Below are the code and all the weights of a small trained network. Each question names an input and a class and asks about switching units off, where a switched-off unit gives its printed mean instead of its output.

import numpy as np


def w(rows, s, z=0):
    codes = np.array(rows[::2]) - 128.0
    scale = np.full(codes.shape[1], s)
    scale[-1] = z or s
    return codes * scale


def norm(h):
    return h / np.sqrt((h * h).mean(-1, keepdims=True) + 1e-5)


def f(y):
    return y / 2 * (1 + np.tanh(0.7978845608 * (y + 0.044715 * y**3)))


def log_softmax(a):
    a = a - a.max(-1, keepdims=True)
    return a - np.log(np.exp(a).sum(-1, keepdims=True))


def net(x, mask):
    res = np.array(x, float).reshape(1, 2) / 4 @ E
    u = 0
    for l in range(2):
        y = f(norm(res) @ A[l][:, :-1].T + A[l][:, -1])
        res = res + np.where(mask[u : u + 15], y, B[l][:, -1]) @ B[l][:, :-1]
        u += 15
    return log_softmax(norm(res)[-1] @ U[:, :-1].T + U[:, -1])


A, B = {}, {}
E = w([
[107,254,99,153,158,102,12,190,181,204],'x0',
[79,246,134,197,20,43,247,117,133,108],'x1',
],0.0097)
A[0] = w([
[121,145,129,116,136,95,131,212,153,180,201],'0.n1',
[167,134,116,99,129,145,177,111,132,33,166],'0.n2',
[87,173,173,74,95,80,150,184,103,34,63],'0.n3',
[165,156,239,148,68,117,132,175,138,65,130],'0.n4',
[140,125,120,114,114,128,87,81,203,163,120],'0.n5',
[192,125,32,122,136,159,154,175,110,160,68],'0.n6',
[150,97,153,165,139,249,61,71,109,130,241],'0.n7',
[127,69,147,137,107,122,160,150,84,81,16],'0.n8',
[92,112,166,163,142,233,141,142,77,65,254],'0.n9',
[63,249,165,165,255,117,139,109,171,162,210],'0.n10',
[200,80,66,107,84,178,108,119,154,63,24],'0.n11',
[101,128,174,6,75,247,187,85,144,147,34],'0.n12',
[156,229,97,147,123,138,209,87,216,78,169],'0.n13',
[69,176,133,213,110,110,53,168,119,201,122],'0.n14',
[164,171,97,188,146,130,60,210,111,171,147],'0.n15',
],0.006,0.00062)
B[0] = w([
[168,169,107,99,123,115,222,117,113,126,175],'0.n1',
[103,182,95,98,69,150,79,159,139,119,195],'0.n2',
[105,112,32,153,161,107,107,118,161,98,193],'0.n3',
[190,27,94,73,126,172,185,202,118,104,177],'0.n4',
[143,59,69,121,151,172,203,117,189,150,147],'0.n5',
[124,116,131,207,125,136,169,171,102,83,135],'0.n6',
[72,69,117,143,51,94,162,207,156,172,241],'0.n7',
[137,184,119,68,76,119,152,64,167,115,194],'0.n8',
[189,221,20,107,215,95,100,108,180,115,187],'0.n9',
[89,98,184,29,156,74,130,191,93,140,247],'0.n10',
[113,219,76,169,134,178,145,130,110,122,186],'0.n11',
[136,161,136,110,37,121,150,125,138,105,192],'0.n12',
[144,70,168,136,113,160,10,160,95,195,254],'0.n13',
[164,165,86,122,48,189,144,111,184,41,253],'0.n14',
[154,229,2,109,55,106,66,95,173,55,235],'0.n15',
],0.0062,0.0045)
A[1] = w([
[63,151,133,63,56,63,165,155,126,82,54],'1.n1',
[164,121,185,148,105,175,149,99,80,72,112],'1.n2',
[106,58,124,84,137,133,254,60,145,131,254],'1.n3',
[99,136,189,247,88,80,157,114,111,190,101],'1.n4',
[150,136,101,146,116,90,170,122,192,82,48],'1.n5',
[143,110,65,143,76,205,72,105,162,127,101],'1.n6',
[78,157,165,161,105,62,156,133,136,150,123],'1.n7',
[186,99,184,188,110,166,127,21,72,93,215],'1.n8',
[142,112,111,66,211,189,94,120,191,145,42],'1.n9',
[142,48,77,156,128,136,124,167,139,156,215],'1.n10',
[190,116,146,77,151,175,78,111,198,114,181],'1.n11',
[87,141,84,82,121,103,142,161,164,118,160],'1.n12',
[66,106,155,108,195,210,104,140,94,148,57],'1.n13',
[132,85,78,114,71,97,156,153,128,89,60],'1.n14',
[163,77,161,101,125,132,186,213,162,128,195],'1.n15',
],0.0088,0.0013)
B[1] = w([
[81,67,130,169,185,159,162,124,138,132,254],'1.n1',
[68,198,147,118,78,122,104,127,136,95,157],'1.n2',
[117,230,48,146,105,129,76,253,185,161,215],'1.n3',
[105,50,177,203,254,182,133,130,93,162,161],'1.n4',
[152,79,149,160,179,115,14,108,87,163,172],'1.n5',
[159,102,198,164,116,121,157,89,121,129,219],'1.n6',
[122,86,94,177,176,226,112,165,119,113,162],'1.n7',
[156,185,99,37,142,126,87,101,135,162,159],'1.n8',
[105,131,113,155,72,171,171,171,147,128,199],'1.n9',
[104,109,138,136,194,48,98,24,90,95,187],'1.n10',
[53,165,148,176,133,112,200,160,75,123,199],'1.n11',
[162,84,154,87,127,135,168,62,79,144,200],'1.n12',
[91,132,195,231,217,97,192,145,124,142,152],'1.n13',
[175,113,198,86,182,89,114,91,122,137,222],'1.n14',
[185,145,141,131,90,127,53,87,133,152,165],'1.n15',
],0.0076,0.0094)
U = w([
[127,219,55,42,17,132,100,168,195,102,253],'0',
[50,57,165,242,172,133,131,157,102,142,47],'1',
[198,67,199,52,113,34,108,9,97,103,77],'2',
],0.013,0.0019)

Each question gives the input, the list of numbers given to net, and the class t.
The units are the neurons (one row each of A and B). Each row of codes is followed by its name. A weight is (code - 128) times the scale printed after its matrix; where a second scale follows, it is the last column's (A, B and U).
mask holds one flag per neuron, layer by layer. A switched-off neuron (its flag False) gives its mean, the last column of its row in B, instead of its output. The means were averaged over made-up inputs and are rounded, as every weight is.
A unit's drop is (log p(t) with every unit on - log p(t) with that unit switched off) / (log p(t) with every unit on - log p(t) with every unit switched off).
The circuit of an input: a set's keep is (log p(t) with only the set's units on - log p(t) with every unit switched off) / (log p(t) with every unit on - log p(t) with every unit switched off). Starting from the 12 units with the biggest drops (on a tie, the unit counted first), units are removed one at a time, each time the one whose removal leaves the highest keep (on an exact tie, the one counted first), for as long as the keep stays at least 0.8.
circuit, biggest first: the units of the circuit, biggest drop first
unit that matters most: the unit with the biggest drop
k most important neurons: the k neurons with the biggest drops, biggest first
k most important neurons of layer l: the k neurons of layer l with the biggest drops, biggest first
drop of u: that unit's drop, to one decimal
input [-6,-2], class 0: circuit, biggest first => [1.n3]
input [-7,-8], class 1: circuit, biggest first => [1.n11 1.n3]
input [-3,1], class 2: 2 most important neurons of layer 0 => [0.n2 0.n9]
input [-4,-3], class 0: circuit, biggest first => [1.n3 0.n13]
input [2,3], class 2: 3 most important neurons => [0.n14 1.n3 0.n4]
input [-1,-3], class 2: 3 most important neurons => [0.n7 0.n13 1.n10]
input [-5,5], class 0: 2 most important neurons of layer 1 => [1.n3 1.n8]
input [5,6], class 1: 3 most important neurons => [1.n1 0.n9 1.n3]
input [-3,2], class 2: 2 most important neurons of layer 0 => [0.n2 0.n3]
input [0,-3], class 2: 4 most important neurons => [0.n7 1.n10 0.n13 1.n1]
input [7,8], class 1: 3 most important neurons of layer 0 => [0.n9 0.n2 0.n8]
input [3,0], class 2: 2 most important neurons of layer 1 => [1.n3 1.n12]
input [-8,-5], class 0: drop of 0.n15 => 0.0
input [-6,5], class 0: drop of 1.n3 => 2.2
input [-7,-2], class 0: drop of 1.n3 => 0.3
input [-6,-8], class 1: unit that matters most => 1.n13
